Each row, then one of two labels for whether it has a hidden trait; a new part has new ones:
[  6   0  -5   2   1  -1 127   7 -49  -5  -7   1 -12  71  24   2   1   1
  31  -7   3   0   3   1  -5  -5   3  -2   0  -3   1 -28 -10  -6 -30  -1
   2   9   5   3   1  -5   0 -12  -2   1   0  -7   8 -16  74  -1   2   6
  -1  -1   0   2] => Y
[  9   7  -3  15  -2   6  20   2 -52 -11  -6   2   8  18 -11   2  -1   3
   2   0  -1   1  14   2   2   1  -6  -8  -3  -2   0   4 -23  -5   6   5
  -3   0 -55   5  -3   2  -1  15   6   1   1   1  -1   6   2  -5  -2   0
   4  -3   0 -23] => Y
[ -31   12  -12   12  -19   13 -127   -1 -127  -12  -36   -3   49    3
   32   27   10   58   17  -27   -3    6   42    1   -4    4  -11  -16
   31   19  -23   -2   43  -18   23   21   21    1    4    4   -3   21
    2   35   41   -7  -12   -2  -15  -35   50   -9   -3   -2    9   -1
   15   53] => L
[-21  14   5   5 -12   1  27  -7  13  24 -14  -9  -5 -13   0   3   6   2
   5  12   0  -3 -12  -4  -3   0  -1   7   0   0  -3  -4 -15  14  -6  -3
 -16  -6  -9  -5  -4  24   3 -14  25  -8  -1   2   5  -7  19   9  10 -10
   0   7   2  18] => L
[-21  -6   7   5 -16   0 -94  -6 -17  19  -2  -3  24 -29 -17 -11   6  36
  45  13   0  -2  -3  -3   0   2  -4   4 -10   4  -4  10  31   9   9  -7
 -14  -3  -3  -8  -3  21   1  -9  16  -7   9   7  -4   2  10   4   6 -11
   2  10  -2 -11] => L
[ 32  -2  -4   0  25  -3  -2   4   1  -5  14   9 -37  -2 -14   2  -6   4
   9   3   2   0 -12   1  -3   0   0   5  22 -30  -2  -7 -38  -4  -8 -12
   7   4   5  -1   5 -17  -2 -10 -36   7  -7  -9  -5  -3   7  -7  -4   8
  -6  -4   1  23] => Y
[ 56 -10   5  -1  36  -3 -39   6  27   4  24   6 -61  -1 -29  -4  -8 -83
 -14  -1   2  -4 -42   0   1  -8  10  17 -44  -9 -87   7  16   6  -4 -26
 -11   0   9  -5  10 -28  -2 -21 -55  10 -14  -6   1  -4 -62  -2   4   6
 -14   3  -4  22] => L
[ 23 -11   1  -7 -10 -11 -65   0 -79  16  -4   9 -19  26  -5  -1  -2   5
  -7  17   3  -3 -32  -2  -3  -2  -2   7 -13 -16  -8  15 -24  10  -3 -18
 -12  -7 -55  -8  -3   2  -1 -16  -7   1  -4  -1  11  -6   3  -3   7  -4
  -3   5  16 -53] => Y
[-15  -2   4   1  -9  -3  -2  -1  16   8   5  -2   2  -8  12  -2   1   0
 -15  -3   1  -1  -5  -9  -1   0   3   6   1   6  -1   1  16   1  -6  -5
   0   1  34  -3   0   1   0 -14   4   0   6   1  -6  -5 -17   3   2  -1
  -3  -1  -2  22] => Y

Next part:
[-27 -15  33   7 -23 -11  10   8  -6  -8  15 -12  14 -18   9  14  84  -2
  -6 -21  35  -7 -24 -26  -9  10] => vobe
[-52  -3  20   5   8  -9  18  16   7   3   1 -18 -30 -15 -11 -11 -30 -15
  -5   2  26  -3 -21 -13  12  19] => sok
[-41   1  43 -25 -26  -9  15  23 -18  -1  21 -22  34 -16   2   6 -44 -27
  36 -10   4   8 -13 -26  -2   7] => vobe
[-48   0  49   5 -35 -11  10  -3 -14   0  18   0   1 -24   9  -1  43  13
  18 -17  20 -40 -23 -33 -31 -13] => vobe
[-53 -15  38 -37  -7  -3  -7  16  -6  26  30  -3 -20  -4 -17 -18 -29  -7
  35   0   4 -43 -47 -19   2  11] => sok
[-47 -13  40 -37 -13  -8  -3  30 -11  12  29 -24   8 -15 -14   0 -35 -20
  37  -8  14 -17 -32 -22  12  19] => sok
[-19   2  29 -20  -4  -5   3   3 -15  14   6   7 -10  -9  -3  -3 -48   2
  30  11  -6 -28 -15 -11 -20 -12] => vobe
[-54  -1  27 -17   1  -1  11   7  -1  19  14  -2 -22  -4 -14 -20 -42 -10
  24   5  -4 -24 -30 -15   1   7] => sok
[-59  -3  20   6   4  -9  20  15   8   0   6 -19 -28 -16 -11 -14 -12 -16
  -8  -4  27  -8 -24 -16  12  21] => sok
[-19 -26  41 -12 -23 -11  -3   4 -16   7  12   1  43   7  10  16  78  -3
  -9 -12  29  12 -34 -31   6   9] => vobe
[-47  -2  19   0   8  -6  13  16   6   8   4 -15 -40 -17 -12 -12 -32 -10
   4   4  20 -20 -26 -11   6  15] => sok
[-53   1  44   1 -17 -20  11  11 -12   5  -5 -21 -11 -17   5  -3 -46  -5
  16   8  22   0 -10 -30  -6  -8] => vobe
[-57 -10  25   2  -1  -3  10   4   6  13  15  -5 -36 -13 -13 -19  21   2
  -1  -4  20 -36 -37 -15   0  14] => sok
[-61 -20  33  17   1 -19  18   1   6  12 -13 -12  -7   8   1  -7  62  -7
 -37   2  49  34 -26 -33  27  19] => sok
[ -9  -9  22 -43  -3   1 -17  28 -14   9  34  -6  -1 -20 -15   9 -33  -4
  49  -6  -6 -56 -33  -3 -11   8] => sok
[-43 -24  36 -15  -5  -8   6  -3  -3  20  11  -3  25  13  -6  -2  56 -16
 -13  -2  31  19 -36 -26  26  25] => sok
[-61 -17  31   6  -1 -12   9   4   7  13   5 -13 -32  -8  -9 -14  46   2
 -15  -3  38 -15 -37 -24  11  16] => sok
[-21 -24  21 -14   5  -7   5  14  -3  12   7  -4  33  13  -3  11  55 -21
 -16  -5  27  27 -28 -18  26  26] => sok
[-47  -5  33 -30  -1  -4 -12  18   0  23  24  -7 -57 -24 -19 -15 -36  12
  36   1   6 -79 -43 -10 -19  -5] => sok
[-24 -18  39 -12 -32  -5   6  -2 -19   3  23   7  49   2  12  11  81  -4
   9 -20  10   1 -29 -30  -9   3] => vobe
[-35  -8  33  17 -15 -11  16  -9  -4   1  -3   6   1  -1  11   1  77   6
 -20  -7  29   3 -19 -26 -10  -3] => vobe
[-25  -9  35   2 -31  -4  24  -4 -19  -9  17   7  61   2  16  12  73 -19
   8 -20   7  24 -12 -30  -7   7] => vobe
[-37 -18  25  18   3 -11  13  -6   2  10 -10   5   0   9   7  -1  75   1
 -31   2  33  13 -25 -23   8   7] => sok
[-38  -3  44  10 -26 -12  21 -10 -15   7   0   5  28   2  13  -2  43   1
  -4  -2  12   7 -17 -36 -12  -7] => vobe
[-15 -12  36 -11 -25  -7   9   0 -21  -3  12   7  56   4  16  18  60 -12
  14 -13   5  19 -16 -28 -10   0] => vobe
